(154): [135 118 134 174  73 131  96  94 124  81 100 108]
(183): [137  99  94 162  75 166 166 166 106  81  99 144]
(194): [138 104 121 159  69 101  97 156 138 104 123 123]
(81): [135 106  92 159  68 101  98  95 138 104 123 123]
(4): [135 105  91 159  69 101  97  96 138 104 123 123]
next: [159  68 101]  [98]
q: [135 106  92 159  68 101  98  95 138 104 123 123]  (81)
count (183): [99]  2

(81): [174 162  92 100 144 173 143 174 183  83 170 141]
(91): [146 107 170 137 160 134  87  96  92  83 170 176]
(156): [171 163  99 190 173 152 117 145 173  79 183 170]
(113): [ 86 177 101  89  82 152 176 169 167  96 171 159]
(183): [146 107 170 137  97 137  87  96 159 168  91 107]
count (183): [97]  1
q: [ 86 177 101  89  82 152 176 169 167  96 171 159]  (113)

(113): [135 139 126 100 135 139 129 124 107 163 103 150 136 125 119]
(143): [142 143 105 102  92 135 110 159  99 131 142  93 143 153 138]
(209): [150 178 114 116 122  92 118 143 109 103 170 114 126 126 172]
(91): [127 146 139 154 140 111 131 124 153 101 105 151 116 127 154]
(81): [148 134 161 109 118 149 113  92 113 110 155 133 143  85 138]
(183): [109  97  96 118  99 150 156 134 109 128 197  91 124  96 123]
next: [139 129]  [124]
count (209): [143]  1
next: [156 134]  [109]
count (183): [109]  2

(135): [169 119 146 104 174 107 135 152 121 139 148 107 132  96 124 111 107 169
 159  65 129  98 125  73 111 187 151 145 129 108  92  72 122 126  87 144
 168 151 145 120 106 129 100 138 130  63]
(4): [119 165 152 137 119 129 124 115 129 114 182 138 197 109 119 112 162 119
 186 133 159 151 168 150 111 146 140 126 114  90 161 135 154 186  94 160
 115 150 155 121  91 133 106 158 134  99]
(209): [103 109 135 117  73 115  91 109 161  83 113 158 107 132 118 188 114 103
 137  73  81 151 117 101 111 112 166 106 145 136 158  85 103 176 139 137
 176  91 133 130 168 130 151 109 100 132]
count (209): [73]  2
count (209): [107]  1
succ: [96]  [124]

(143): [170 111 102  92]
(91): [113 113 112 113]
(194): [139  70 179  60]
(154): [ 82 101  72 118]
count (91): [113]  3
next: [170 111]  [102]

(156): [133 127 131 137 133 129 137 123 134 131 122 136 130 129 126 124 135 113
 134 119 125 123 137 127 133 125 132 126 119 130 127 139 119 118 130 129
 128 128 128 126 126 123]
(81): [139 124 138 145 136 131 116 130 135 141 125 159 132 113 133 115 141 139
 130 134 113 146 137 122 131 143 127 122 127 128 118 131 115 107 125 137
 112 117 128 129 136 123]
(183): [112 130 124 148 112 127 132 131 130 189 121 113 134 136 117 120 135 139
 126 130 141 140 111 127 138 153 138 128 119 138 142 130 138 103 141 139
 137 138 114 120 120 128]
(194): [127 132 131 130 189 121 116 134 134 189 116 127 135 129 119 114 144 136
 143 128 131 146 122 124 141 157 116 125 115 138 139 136 125  91 139 142
 116 135 116 120 122 122]
(143): [149 111 124 148 112 127 132 131 130 189 121 113 134 136 117 120 135 139
 140 130 141 115 144 127 136 111 134 127 112 127 127 145 140 114 132 128
 136 131 131 127 124 119]
(17): [114 140 137 120 146 129 121 126 130  83 135 155 125 115 142 129 127 125
 119 128 109 126 148 127 122 115 136 125 135 120 112 128 117 141 116 122
 126 114 140 133 140 126]
q: [149 111 124 148 112 127 132 131 130 189 121 113 134 136 117 120 135 139
 140 130 141 115 144 127 136 111 134 127 112 127 127 145 140 114 132 128
 136 131 131 127 124 119]  (143)
next: [131 122 136 130 129 126 124 135]  [113]
next: [115 144 127 136 111 134 127 112 127 127]  [145]
count (183): [138]  5
succ: [83]  [135]
count (143): [127]  6
count (183): [130]  4

(81): [ 97 140  90 131 185 132 139 134  92 123 123 161 138  78 119  83 139 129
 162 167 136 164 123]
(17): [121 140 133 131 185 132 139 134  92 121 161 123 138  78 119  83 141  61
 147 132 122 137 147]
(154): [ 97 140  90 131 185 132 139 134  92 121 123 161 138  78 119  83 139 129
 162 131 136 164 161]
count (17): [132]  2
succ: [167]  [136]
count (81): [123]  3
succ: [133]  [131]
next: [123 123 161]  [138]
q: [121 140 133 131 185 132 139 134  92 121 161 123 138  78 119  83 141  61
 147 132 122 137 147]  (17)

(17): [126 128 127 127 129 127 126 129 127 128]
(135): [142 127 137 132 114 135 141 124 136 121]
(194): [ 78 130  93 112 179 102  78 145 101 151]
(154): [126 128 143 127 129 127 126 129 127 128]
(81): [192 126 172 147  64 161 192 107 163  98]
(91): [ 83 130  97 114 174 104  83 143 103 149]
(156): [ 76 129  92 112 180 102  76 145 100 152]
(113): [115 128 119 174 114 104 116 132 122 133]
(209): [125 128 126 127 130 126 125 129 126 129]
q: [ 78 130  93 112 179 102  78 145 101 151]  (194)
next: [114 174 104]  [83]

(135): [134  69 119 153 106]
(113): [100  66  93 152 106]
(154): [130  56 127 153 102]
(143): [204 172  96 132  96]
(194): [101  66 105 105 105]
count (194): [105]  3
succ: [69]  [119]

(156): [102 159 159 104  85 142 119 106 152  89  82 157 102 143  88 117 141 140
 134 146 151 140 174 136 102 116 148 172 118 165 175 167 178 155 132 100
 137 106 135  81 177 151  49 173 101 153 137 112 143 154 126 129 147 138]
(143): [131 155 153  88  69 105 135  98 198 111  92 135 128 119 158 129 142  97
 144 129 155  68 164 126 118 167 136 157 138 134 143 151 132 153  65 138
 106 110  74 127 137 134 152 136 102 132 153 138  73 163 187 134 138 182]
(183): [ 97 158 161  93  81 130 127  99 177  86  81 158 102 148 107 125 143 141
 125 155 155 121 173 131 106 120 152 184 123 156 163 163 175 152 106 113
 132 102 112  96 174 145  66 179  94 149 144 118 120 172 139 130 143 154]
(4): [136  97  95 162 188 144 120 163  62 153 173 114 139 131 118 129 112 149
 117 121  96 173  82 127 136  98 112  92 130 110 103 100 117 100 188 123
 148 156 176 138 105 115 134 102 157 114  99 127 171  87  74 117 111  79]
(113): [114  93 104 100 171 108 128 143 154 126 163 136 140 158 163 153 113 162
  89 161 103 113  76 107 122  90 153 153 173 163  66 153 143  92 128 147
 149 154 163 165 113  88 178 122 129 102 114 156  97 151  89 104  93 131]
(194): [125 136 128 105 116 156  96 138 105 105 120 150 119 142  94 115 127 143
 143 137 119 165 134 134  86  95 129 151 143 145 164 160 190 137 203  79
 162 149 187  72 156 136  65 138 120 134 103 126 176 112  73 104 130 103]
count (113): [153]  4
next: [178 122 129 102]  [114]
next: [ 98 198]  [111]
q: [131 155 153  88  69 105 135  98 198 111  92 135 128 119 158 129 142  97
 144 129 155  68 164 126 118 167 136 157 138 134 143 151 132 153  65 138
 106 110  74 127 137 134 152 136 102 132 153 138  73 163 187 134 138 182]  (143)

(209): [ 89 132 130 130  95 146 130 130 135 122]
(4): [140 128 123 138 146 124 127 125 132 141]
(17): [ 72 134 136 141  75 156  75 100 136 136]
(81): [139 142 134 130 119 136 148 138 142 127]
(154): [114 121 134 121 111 121 122 121 113 125]
(143): [ 72 134 136 141  75 114 131 100 153 136]
(135): [ 85 127 135 120  95 135 115 109 139 118]
(156): [126 108 122 125 146 122 105 131  76 117]
(113): [ 85 121 139 135  98 134 123 104 126 114]
(194): [143 120 139 114 140 108 117 147 106 106]
(91): [140 142 123 138 146 124 127 125 132 141]
next: [139 135  98 134 123 104]  [126]
next: [140 142 123 138 146 124 127 125]  [132]
count (91): [131]  0
count (17): [75]  2
count (209): [130]  4

(81): [146  98 171 174]
(156): [144 144 121 120]
(183): [ 97 113 113 113]
(4): [114 134 165 113]
(209): [152 134 117 140]
succ: [97]  [113]
count (183): [114]  0
next: [ 98 171]  [174]

(194): [ 94  94 187  94 145 146]
(81): [131 129 110  89 131  89]
(135): [121 134 172  88 153 136]
(183): [114 115 135  74 111 128]
(156): [ 95 129 131 113  93 129]
next: [121 134]  [172]
succ: [111]  [128]
next: [110  89]  [131]
count (81): [90]  0
succ: [153]  [136]
next: [ 95 129 131 113]  [93]
count (194): [94]  3

(209): [129 127 132 106 129 130 136 128 146]
(156): [104 119  95  75 126 118 135 115 130]
(135): [112 119 199  87  50 133 125 117 137]
(91): [150 131 126 124 127 117 136 119 134]
(183): [139 126 129 132 128 108 139 117 139]
(17): [150 131 126 124 133 102  86 136 137]
(143): [146 129 119 127 133 104 148  82 130]
(4): [117 131 128 150 123 156 137 189 132]
(81): [133 135 133 105 129 127 135 135 135]
(194): [133 131 132 110 131 136 137 130 136]
succ: [87]  [50]
count (81): [134]  0
q: [117 131 128 150 123 156 137 189 132]  (4)
count (81): [136]  0
succ: [118]  [135]
succ: [115]  [130]

(154): [ 74 142 134  80 124  90 125 139 105 130 122 163 126 100  99 113 154  96
 130 142 130 154 130 153 106  98 105 113 113 142 112 120 117 120 148 148
 135 149 135 119 117 125 130 147 120 140  95 145  90 115 139 149  99 159
 120 114  94 129 165 112 157]
(183): [130 126 130 126 127 125 126 131 130 131 129 127 126 121 131 127 128 129
 127 129 126 130 130 125 126 125 127 129 127 126 127 126 126 131 129 129
 129 127 128 126 131 125 127 127 126 130 128 128 127 129 127 129 128 128
 127 126 128 126 125 122 125]
(135): [127 140 122 124 100 114 184  92 179 140 106 155 125 152 102 132 151 121
  89 134 166 182 151 125 153 171 135  85 164 134 195 124 159 152 117 118
 155  95 156 154 133 179 207  84 165  80 188 153 145 132 146 120 128 113
 117 158 145 180 149 139 138]
(4): [135 137 138 145 127 140 152 134 124 127 119 141 121 120 132 130 127 140
 122 125 124 138 130 128 128 115 131 145 125 132 122 132 146 124 126 128
 125 121 146 126 121 131 130 121 128 131 131 122 117 134 120 131 120 138
 129 134 121 129 142 129 126]
q: [ 74 142 134  80 124  90 125 139 105 130 122 163 126 100  99 113 154  96
 130 142 130 154 130 153 106  98 105 113 113 142 112 120 117 120 148 148
 135 149 135 119 117 125 130 147 120 140  95 145  90 115 139 149  99 159
 120 114  94 129 165 112 157]  (154)
q: [127 140 122 124 100 114 184  92 179 140 106 155 125 152 102 132 151 121
  89 134 166 182 151 125 153 171 135  85 164 134 195 124 159 152 117 118
 155  95 156 154 133 179 207  84 165  80 188 153 145 132 146 120 128 113
 117 158 145 180 149 139 138]  (135)
next: [127 140 122 125]  [124]
next: [113 113 142]  [112]

(113): [172 108  94 149 117 108]
(209): [134  98  61  76  86 126]
(154): [135 143 132 118 140 119]
(143): [172 108  93 149 107 103]
succ: [118]  [140]
succ: [93]  [149]
next: [135 143]  [132]
succ: [76]  [86]

(81): [142 131  94 127 152 160 179 183  87 125 170 175 125 129 157 141 143 138
  99 110 140  96  94 174 136 136 108 140 149  99 145 125 169 125 134 119
 119 127 119 154 116 148 125  72 126 124 122 105 125]
(154): [134 103 114 137 137 144 150 156 119 116 154 155 137 144 120 115 117 139
 134 118 143 118 113 144 129 142 140 115 140 125 106 108 149 135 111 122
 124 116 120 170 124 137 128 124 118 114 107 126 128]
(135): [142 101 111 148 127 147 136 153 140 124 151 136 134 162 132 117 125 134
 122 109 124 126 132 132 142 123 151 124 146 109  92  99 147 132 104 122
 111 115 109 168 107 146 127 117 144 148 127 126 134]
succ: [174]  [136]
count (81): [110]  1
next: [118 113]  [144]

(81): [150 122 127 116]
(143): [170 155 201 119]
(135): [173 198 198 198]
(91): [147 152 168 121]
(113): [106  56  98  99]
(194): [162 173  57 162]
(209): [ 86 172 160  59]
(17): [ 94 192 145 141]
next: [170 155]  [201]
succ: [98]  [99]
next: [172 160]  [59]
next: [106  56]  [98]
count (135): [198]  3
count (194): [57]  1

(156): [104 104 122 147 147 125 100]
(81): [139 146 134 119 137 106  99]
(113): [162 126 124 123  87 174 138]
(194): [154 162 154 162 121 154 162]
(91): [124 162 126 119 127 155 158]
(154): [109  85 131  91 117 117  59]
(183): [113 168 155 124 166 107 139]
(135): [152 119 119 159 111 132 139]
count (156): [147]  2
q: [162 126 124 123  87 174 138]  (113)
next: [139 146 134]  [119]
q: [154 162 154 162 121 154 162]  (194)
count (194): [154]  3
succ: [113]  [168]
next: [162 126 124]  [123]

(209): [136 131 132 158]
(17): [126 159 106 187]
(4): [102 118 176 156]
(154): [126 131 132 156]
(135): [188 122 164 156]
(91): [126 113 132 156]
succ: [188]  [122]
count (135): [164]  1
succ: [164]  [156]
succ: [113]  [132]

(91): [187 100  71  95  96 121 174 178 121]
(143): [166 185 125  82  78 137 115 106 157]
(154): [ 68 163  72 114 159 124 125  72  82]
count (154): [71]  0
succ: [124]  [125]
next: [114 159 124 125  72]  [82]

(143): [135 128 145 127 131 116 115 131 103]
(135): [143 165 164  92 141 107 139 157 164]
(17): [143 165 102 104 152 132 111 138 168]
(156): [145 152 163 130 163 118 118 134 148]
(209): [160 135 186 159 117 111 126  96 153]
(4): [118 149 135 136 159  89 150 177 191]
(154): [155 169 107 141 139 164  92  92 138]
next: [165 164  92 141 107 139 157]  [164]
next: [107 141 139 164  92]  [92]

(209): [179 110 138 180]
(154): [179 111 138  60]
(4): [112 187 197 145]
succ: [110]  [138]
succ: [111]  [138]
count (209): [179]  1
next: [111 138]  [60]

(135): [130 130 137 130 138 138 130 147 130]
(156): [121 125 161 120 161  97 151 139 121]
(143): [ 90 162 107 117 163 111 185 126 152]
succ: [111]  [185]
next: [161 120 161  97]  [151]
succ: [163]  [111]
count (135): [138]  2
count (135): [130]  5
count (156): [121]  2

(17): [124 104 141 188 129 147 130 130 101 135 145 146  88  95 117 151 107 137
 117 117 127]
(113): [129 143 125 127 144 126 140 138 116 131 113 150 121  96 138 147 141 138
 112 146 137]
(143): [111 126 116  95 143 113 143 123 114 119 104 104 133 169 117 106 142 138
 146 137 146]
(135): [116 117 124 138 119 131 120 136 175 120 133 156 151 119 139 133 114 128
 110 126 123]
(209): [109  94 125 133 122 127 123 108 142 117 128 107 111 182 102 110 107 128
 151 110 129]
(183): [109 123 113 112 120 112 123 109 133 116 187 137 123 120 127 133 106 122
 114 119 123]
(154): [119 119 145 139  97 143  96 150 131 140 143 110 134 126 149 114 144  95
 130 130  91]
(4): [169 149 140 128 129 134 128 132 104 142 125 107 106 116 121 111 127 123
 145 117 123]
succ: [132]  [104]
count (135): [110]  1
q: [109 123 113 112 120 112 123 109 133 116 187 137 123 120 127 133 106 122
 114 119 123]  (183)
succ: [88]  [95]
q: [116 117 124 138 119 131 120 136 175 120 133 156 151 119 139 133 114 128
 110 126 123]  (135)
count (183): [124]  0

(81): [ 96  96 114 119 114  96 173 114]
(17): [160  63 100  97 103 170 160 157]
(135): [192  72  95 202  82 175 131 108]
(4): [150 147 167 123 125 163 128 102]
(156): [175 175 182 114 121  96 175 175]
(183): [ 70 140 128 173 132 106 149 193]
count (81): [96]  3
count (156): [174]  0

(209): [122 130  51 196  82 146]
(4): [133 191 121 203  75 116]
(194): [122 132 132 122 132 100]
(156): [130 203 191  75 121 206]
next: [203 191  75 121]  [206]
next: [133 191]  [121]
count (194): [132]  3

(113): [139 125 186 118 115 165  69 132 183 139]
(209): [127 165 176 146 110 122 105  90  86 126]
(154): [ 97 140 101 170 166 112 108 148 158 171]
(4): [129 160 100  70  77 139 174  87 159 145]
(156): [101 108 112  97 170 166 140 149 192 158]
(91): [173  88  54  88 105 157 101  99 157  74]
(135): [ 98  82 122  92 108 153 114 155 110 101]
count (91): [157]  2
count (4): [174]  1
next: [115 165]  [69]
next: [149 192]  [158]
next: [105 157 101]  [99]
next: [ 97 140 101 170 166 112 108]  [148]
next: [112 108 148]  [158]

